Each row has a class, written after it.
[-35  16   2  34 -34 -23  38  16 -16  11  15  37   1 -15 -12 -35 -23  32
  26 -11  -4  11  20   0  22 -28  29  22   7 -11  22   4  22   0  -1   8] -> z608
[ 31 -38 -33  20   5  -6  14   1   4  44   1  39 -12  12   8 -23  -3  15
  39 -36  21  65  -9  12 -35  56  -8  -9 -39  13 -28 -26  29  -7 -17  37] -> z608
[ 24 -24 -33  15  22 -11  -5 -13   9  21   2  53 -42  14 -16 -42  -1   2
  29 -18  42  47  -5 -13 -31  51 -12  20 -50  34 -35 -27  24   9 -30  30] -> z226
[ 20   1 -20  18  21 -23  -1  -1  -6  17  29  52 -31  16  20 -33   7  10
  30 -29  29  41   1   9 -40  54 -11   4 -43  22 -15 -26  17   6 -17  29] -> z714
[-57  25  20  55 -13  37  50 -21  -7  63  24 -17 -27  19 -58   4   2   7
 -10 -41 -11 -23  26  22   4  -9   0 -29  20 -45 -35  21  11 -17 -13  22] -> z608
[ 12   9   7 -41  22 -33  12 -24  20 -89  -6 -37   5  11  85  -4   7 -25
  59 -20  -4  39  42 -83  15  41  -5  12 -26  11  27 -64 -40  30  10   8] -> z950
[  24   15  -29  -42   29   42   13    5   22 -109  -51   10   11  -15
   12  -26    6  -18  -27   41   11   21   -2   -3    3   74  -41   41
   12  -29    8  -24  -19    5    9   78] -> z591
[ 16 -24 -29  23  27  -5  -4  -3   7  26  17  36 -29  17  -7 -36  -1  -4
  34 -22  32  56   4 -13 -30  40 -23  24 -44  24 -26 -26  31   1 -19  17] -> z749
[ -4  16   4 -54  16 -15   1 -27  12 -83 -13 -19   6  12  90   4   4 -24
  67 -15   9  40  45 -84  19  46  -3  15 -23  13  17 -61 -52  21   0   2] -> z226
[-65  24   8  52 -16  31  53 -29   5  66  21  -7 -19  13 -73 -19   3  10
  -7 -24 -15 -41  35  28   8  12  -6 -46  22 -21 -27  18   0 -20  -9  25] -> z950
[-32  19 -17  12 -34 -19  33  15 -19  -3  11  34  17 -32 -11 -11 -30  30
  43   0   2  14  10  -6  25 -33  53  28   9  -7  29   7 -20  -7  -7   8] -> z226
[ 21 -30 -33  13   8 -17   3   5   2  44  21  30 -14  12   3 -29  -4   1
  45 -39  36  59   8  12 -38  54 -20   6 -43  32 -26 -28  36   0 -14  34] -> z749
[-71  25  21  54 -22  37  53 -15 -12  86  20 -25 -25  16 -45  11   3  14
 -11 -41 -15 -45  37  21   2 -12  -7 -32  19 -37 -19   9  11 -36 -21  24] -> z189
[  33   16  -20  -38   39   45   10    3   27 -114  -41   33   10   -5
   -3  -27    9  -25  -37   50    0   22   -8  -15    7   68  -41   46
   19  -30    5  -24  -20   11    3   77] -> z608
[ 18 -35 -29  21   2  -6  -1   6  -3  56  12  31 -16  15  14 -25  -5  10
  43 -34  27  68  -3   8 -32  55 -13  -4 -45  10 -22 -25  28  -8 -21  36] -> z749
[ 11  12  -2 -36  20 -24   9 -22  27 -89  -5 -36   6   7  74   0   4 -19
  62 -18  -3  45  38 -78  19  35  -2   8 -21  18  27 -63 -46  24  14  10] -> z950
[  8  15   7 -47  15  -4   1 -17  14 -66 -23 -20   4  30  92  10   8  -7
  51  -5  13  58  38 -68  16  51 -27   8 -20  12  38 -65 -50  15   6   2] -> z226
[-24   8   2  12 -19 -34  49  16  -7  -6  -2  10   2 -27   9 -38 -11  28
  29 -15   8  14  18   1  31 -17  29  13  -6  -7  43  -6  20   5   7  25] -> z950
[-30   9  -4  15 -17 -36  54  17  -9  -8  -2  10  -1 -26   7 -29 -18  30
  26 -12  13  16  20  -1  25 -17  24  23  -2 -12  27  -2   6   8 -20  27] -> z437
[-31   7  -1  15 -16 -27  41  23  -8  -8   1   9   1 -25   7 -30 -14  13
  30 -14  15  16  20  -7  29 -10  21  31  -1 -13  30  -6  15  12  -3  26] -> z749
[-67  28  18  65 -23  19  64 -23  -9  81  23 -26 -20   7 -59   0   7  15
  -3 -38  -2 -42  37  28  -3   2   4 -41  20 -42 -27  12   4 -19 -10  30] -> z714
[  32   31  -14  -39   29   63  -10   12   20 -105  -47   14    5    4
    5   -2   13  -16  -45   52    0   32  -12    5    3   53  -66   44
   19  -32   33  -34   -5   -7   14   68] -> z255
[-29   5   2  16 -11 -35  42  15 -11  -8   1  12   0 -31   5 -29 -16   7
  34 -13  14  13  19 -10  26 -10  26  29  -3 -10  27  -8  19  13  -2  26] -> z749
[ 10  -2 -28  15  20  -7  -4   0  -6  15  22  42 -28  10  32 -28   4  14
  31 -33  33  45   1  13 -44  54  -7   2 -44  27  -6 -20  18   2 -13  17] -> z591
[  9   3   3 -38  20 -25   3 -23  21 -69 -13 -31   2  10  82  -1   3 -15
  57 -15  -5  35  43 -85  14  37 -21   3 -28  21  21 -71 -48  21  -5   6] -> z189
[ 14  20 -13 -33  29  49   3  10  18 -97 -54  15   6  -4 -10  -2  12  -6
 -42  45  -2  21 -10   7  11  55 -53  47  19 -41  27 -26 -11   4  -1  70] -> z441
[-65  27  16  51  -6  34  54 -24  -7  58  26 -25 -22  24 -48  -6  11   6
  -3 -36 -14 -49  36  11   0 -10  -9 -24  14 -36 -27  11  12 -14 -19  26] -> z189
[-57  19   9  60 -27  21  40 -21  -1  75  19 -28  -6 -10 -88  -7  10   1
  14 -28 -27 -44  30  53   3  -1  25 -36  19 -23 -10  17  18  -5 -15  27] -> z412
[  34   15  -22  -50   39   51    4    4   23 -109  -55   29    2    1
    0  -26   11  -29  -28   50   17   23   -5   -8   10   71  -39   44
    9  -24    4  -23  -23    2   -5   71] -> z226
[ 28 -10 -39  31  19   1  -9  -7  12  15  20  42 -34  19  -3 -46   6   3
  25 -17  34  40  -6 -14 -37  42 -26  12 -43  34 -23 -20  31   7 -15  19] -> z255
[-34  33  -5  22 -33 -27  32  24 -14  -9  21  34  10 -17   3 -43 -17  30
  39  -6  -2   1  32   0  18 -24  24  25   6   3  50  -5  17   5   8   1] -> z255
[ 23 -26 -38  27   6 -13   7  -4   1  42  11  28 -21  10   9 -29   0  19
  45 -35  35  56  -4  10 -37  50  -4 -17 -47  16 -16 -29  36 -10  -5  35] -> z950
[  4  13  14  -7   0 -16   4 -20  15 -54 -10 -41 -12  13  92   5   4 -19
  49 -23  -5  45  33 -90  18  37  -7   6 -26  -6  12 -59 -48   6  -3   8] -> z714
[  34   24  -17  -44   41   36   14   -2   24 -111  -44   19   12  -13
   -9  -23   15  -24  -33   50   -2   15    9   -9   16   60  -40   52
   15  -22   21  -26  -31    6   -7   79] -> z412
[-30  19 -16   3 -33 -15  29  24 -16  -9  16  34  21 -30   3 -11 -26  23
  45  -2  -2  15   1  -4  29 -24  50  33  11  -1  41   7 -12   2  -3  10] -> z226
[ 11 -23 -35  22  18 -15   3  -7   8  27   2  42 -38   7  -3 -43   4   6
  27 -33  31  28   7  -5 -30  49 -13   3 -46  33 -29 -25  36   7 -18  22] -> z441
[-50  17   9  71 -23  37  49 -20   8  70  21 -10 -17   9 -83  -4   0   5
   0 -34 -16 -30  25  31   3  12   4 -44  29 -36 -31  16  -1 -14  -7  24] -> z608
[-21   9   2  19 -23 -48  56  22 -15   1   1  22  -6 -29   9 -37 -14  27
  30 -17  13   9  22   3  27  -7  25  12  -9  -9  29  -7   9  14  -8  34] -> z714
[  25   31  -20  -35   21   61   -9   17   15 -101  -45   11    6    1
   10  -12   14  -20  -39   43    7   32  -17   15    0   60  -65   43
    9  -31   24  -25   -3   -4   11   60] -> z255
[ -2  15   8 -17  10 -14  -4 -15  15 -64  -2 -46  -8  22  95  29   0 -19
  51 -25   6  65  26 -81  14  31 -10  15 -26   3  15 -60 -60  20  -1   7] -> z749
[-44  20  -2  10 -26 -14  27  23 -12  -7  20  13  26 -22   8 -13 -27  29
  42   1  -2  24  18 -11  35 -32  38  32  16 -12  39   5 -11  -3  -7  13] -> z749
[-59  17   9  63 -21  35  57 -24   3  79  26 -11 -18   5 -77   1   1  10
   0 -35  -1 -38  40  36   6   7 -21 -46  25 -26 -29  13   4 -27  -9  28] -> z437
[-41  20 -12  20 -39 -17  31  26 -18   6  14  26  25 -36   5  -4 -32  44
  47  -8  -2  10  12  -1  29 -28  50  23  14  -8  41   9  -7 -10  -9  14] -> z441
[  8  12   5 -50  15 -24   6 -28  15 -84 -13 -18  11   9  80   5   3 -17
  57 -16   1  49  38 -80  16  40  -1   9 -19  12  26 -59 -61  23  -5  12] -> z226
[ 17  13 -21  18  27 -11 -11  -8  -4   4  30  48 -21  16  21 -28   5   5
  36 -20   5  48  -2   9 -38  38  14  14 -42  34  -7 -23  12   1 -25  27] -> z412
[-59  18  -2  65 -27  37  48 -12  -9  72  26 -25 -16   1 -64  -7   7   5
   5 -36 -10 -44  22  52  -8  -2  16 -47  14 -24 -24  32  19  -6  -3  19] -> z591
[-78  32  10  56 -18  31  52 -26  -6  62  20 -18 -23   6 -55   0   6  17
  -3 -41  -6 -44  35  21   4  -7  10 -26  18 -35 -28  17   8 -14 -12  32] -> z441
[-20   7   6  12 -14 -36  54  13 -10 -10  -6  15  -5 -22  15 -29 -21  23
  29 -15   6  22  22  -3  31 -14  15  17   1 -11  29  -9  23  -1 -14  43] -> z437
[ 20  15 -12 -34  30  54  -6  12  22 -87 -47   7   6   4  -2  -3  11 -24
 -40  49   6  33  -9   6   5  64 -64  49  15 -39  15 -38  -5   1  19  74] -> z749
[ 11  12  13 -40   9 -33   9 -25  10 -64  -4 -31   6  18  97   2   7 -21
  63 -14   0  31  52 -81  17  46 -17   0 -18  17  14 -62 -40  20   9  11] -> z714
[-27  16  -5  29 -26 -28  36  17 -13  -2  12  27  -1 -16  -5 -36 -21  26
  36 -14 -10  23  13  -3  24 -23  37  25   8 -15  31   1  20   8  -3  10] -> z608
[  9   4  16 -36  17 -14   9 -10  11 -42 -23 -35   2  23 103   7   6   1
  43  -7  -1  48  40 -80  11  43 -33   7 -25   7  46 -69 -42   7 -10   1] -> z189
[-20   5  -8  17 -21 -28  53  22  -9 -10  -5  13  -6 -30  11 -30 -16  26
  32 -17  10   9  25  -1  24  -4  28  17  -4 -11  37  -7   8  12  -1  32] -> z591
[-63  35  11  57 -13  36  52 -31  -6  72  21 -32 -17  10 -74   4   7  13
   1 -35  -7 -32  41  38  -6  -9   6 -23  14 -36 -34   8  12 -26  -7  41] -> z412
[-60  24   3  56 -13  29  56 -19  -2  59  25 -25 -23   8 -59  -2   2  11
   1 -47   4 -44  32  35  -4  -2   3 -34  18 -32 -37  21   7 -12   7  23] -> z591
[ 15   4 -27  13  20 -18  -6 -15  -3  26  22  44 -18  16   6 -27   6  19
  42 -16  26  42  19  14 -38  52  -7   4 -40  36  -7 -36  14   2 -15  32] -> z412
[-31  19  -6   9 -34 -14  29  17 -17  -7   8  28  15 -23   8 -12 -24  24
  40   0  -4  12   6 -15  32 -27  55  35  13 -10  37   7  -8  -6 -14  16] -> z226
[-45  21  -7  24 -36  -3  28  29 -16   5  24  13  26 -39   3  -8 -30  24
  45 -10  -7  30  11   0  31 -40  49  28   9 -13  42   7  -9 -16   0  12] -> z749
[ 14  -1 -26  16  23 -11 -12  -1  -6  18  26  48 -27  20  14 -27   6   2
  30 -21  22  53   6  11 -40  49  -9  11 -34  23  -4 -26  17   1 -15  23] -> z749
[-31  15   2  27 -22 -24  40  18 -14   2  12  28   9 -18  -7 -32 -19  30
  31 -10   3   9  21  -5  24 -26  34  22  12 -15  33   6  20   3  -1  -1] -> z608
[-67  27  24  49 -15  38  58 -22  -4  63  29 -23 -15  15 -47   2   6  10
  -7 -40  -5 -35  36  26   9 -15 -15 -25  20 -34 -28  18  15 -26  -8  27] -> z437
[-22  14   6  14 -18 -43  53  14 -17  -6   7  24  -5 -24  14 -36 -16  16
  32 -11   8   4  26 -11  24 -11  22  25  -6   3  20  -7  19   7  -7  32] -> z714
[-57  14   3  51 -30  24  44 -24  -3  85  16 -29  -3  -7 -91   1   8   5
  10 -21 -20 -42  34  56   1   0  11 -40  17  -9 -17  15  18  -7 -14  32] -> z412
[  6   0 -31   6  17  -8  -7   4  -3   3  22  49 -24   8  22 -26  -1  19
  26 -29  26  44   3  18 -38  48  -5   3 -41  28  -8 -19   5   6 -17  19] -> z591
[ 32 -20 -40  20   4 -13   3  -1   4  26  11  31 -14   4  16 -37   2  10
  46 -37  34  55  -6   4 -39  54 -11  -1 -42  25 -15 -22  30  -4 -20  36] -> z255
[-52  15   2  57 -36  27  48 -19  -5  66  13 -21 -10   4 -83   9   3 -10
   9 -27  -8 -43  21  45  -2  -1  17 -40  22  -5 -27  24   7  -6 -17  18] -> z226
[  28   25  -17  -36   36   47    9   -4   25 -108  -45   12   11  -16
   -6  -31   22  -25  -31   46   -6   17    3   -3   16   55  -35   53
   10  -26   20  -26  -18    2    2   83] -> z412
[ 25  13  -7 -37  36  61 -10  18  26 -89 -47  13   4   3 -12  -3  11 -23
 -45  53  -4  34  -8   6  11  52 -55  51  18 -41  22 -32 -15  -4  10  68] -> z749
[-21   1  -7  19 -17 -35  51  16  -6   8  -6   8  -5 -28  -3 -35 -14  27
  32 -18   8   6  22  -9  23  -9  13  21  -5  -7  36 -17  15   6 -16  31] -> z189
[ 36 -30 -40  21   2 -20   3  -4   6  33   3  25 -15   5  12 -43   5  12
  41 -39  36  59  -6   3 -37  54 -21  -6 -45  22 -13 -24  40  -2 -19  34] -> z255
[ 27 -29 -40  22   9 -14   8  -7   6  40   8  31 -25  11   2 -40   4  15
  42 -34  30  55  -1  11 -32  49  -9 -11 -48  23 -20 -26  35  -9  -9  34] -> z950
[ 18   3 -33  19  13 -17  -8   1   0  10  20  42 -23  11  16 -32   3  15
  31 -33  31  56  -1  10 -46  53 -17   0 -41  29   1 -27  15   4 -23  15] -> z255
[-66  23  16  58 -19  43  45 -13  -7  72  26 -25 -15  11 -56   6   6   0
  -3 -36  -6 -26  27  35   5  -8  -5 -28  19 -39 -22  18  11 -22   2  23] -> z749
[ 17   7 -31  15  16 -13  -8  -2  -6   2  28  49 -25  12  22 -34   4  11
  34 -29  30  46   1   7 -42  46 -10  -2 -42  23  -3 -25  16   8 -15  25] -> z255
[ 20 -20 -26  27  10 -13  -1   0   6  43  16  47 -47  13   2 -41   3   4
  32 -27  34  39   6  -6 -26  53 -25  10 -48  33 -27 -34  37  -2 -13  29] -> z714
[  31   16  -18  -37   35   43   19    7   24 -114  -45   14    6   -6
    8  -22    9  -30  -33   43   -5   26   -4   -6   12   59  -50   46
   14  -31   12  -28  -13    1   -2   82] -> z437
[ 11  12  11 -36  12  -5  12  -9  12 -61 -17 -19   6  28  95  12   6  -1
  41  -8  -1  61  36 -61  16  45 -23   3 -14   5  35 -57 -46  15   2   7] -> z608
[  8   9   0 -34  21 -26  11 -28  23 -80  -6 -39   4   8  77 -12   8 -21
  61 -17   0  41  43 -84  15  39  -8   5 -30  13  26 -61 -44  27  13   1] -> z950
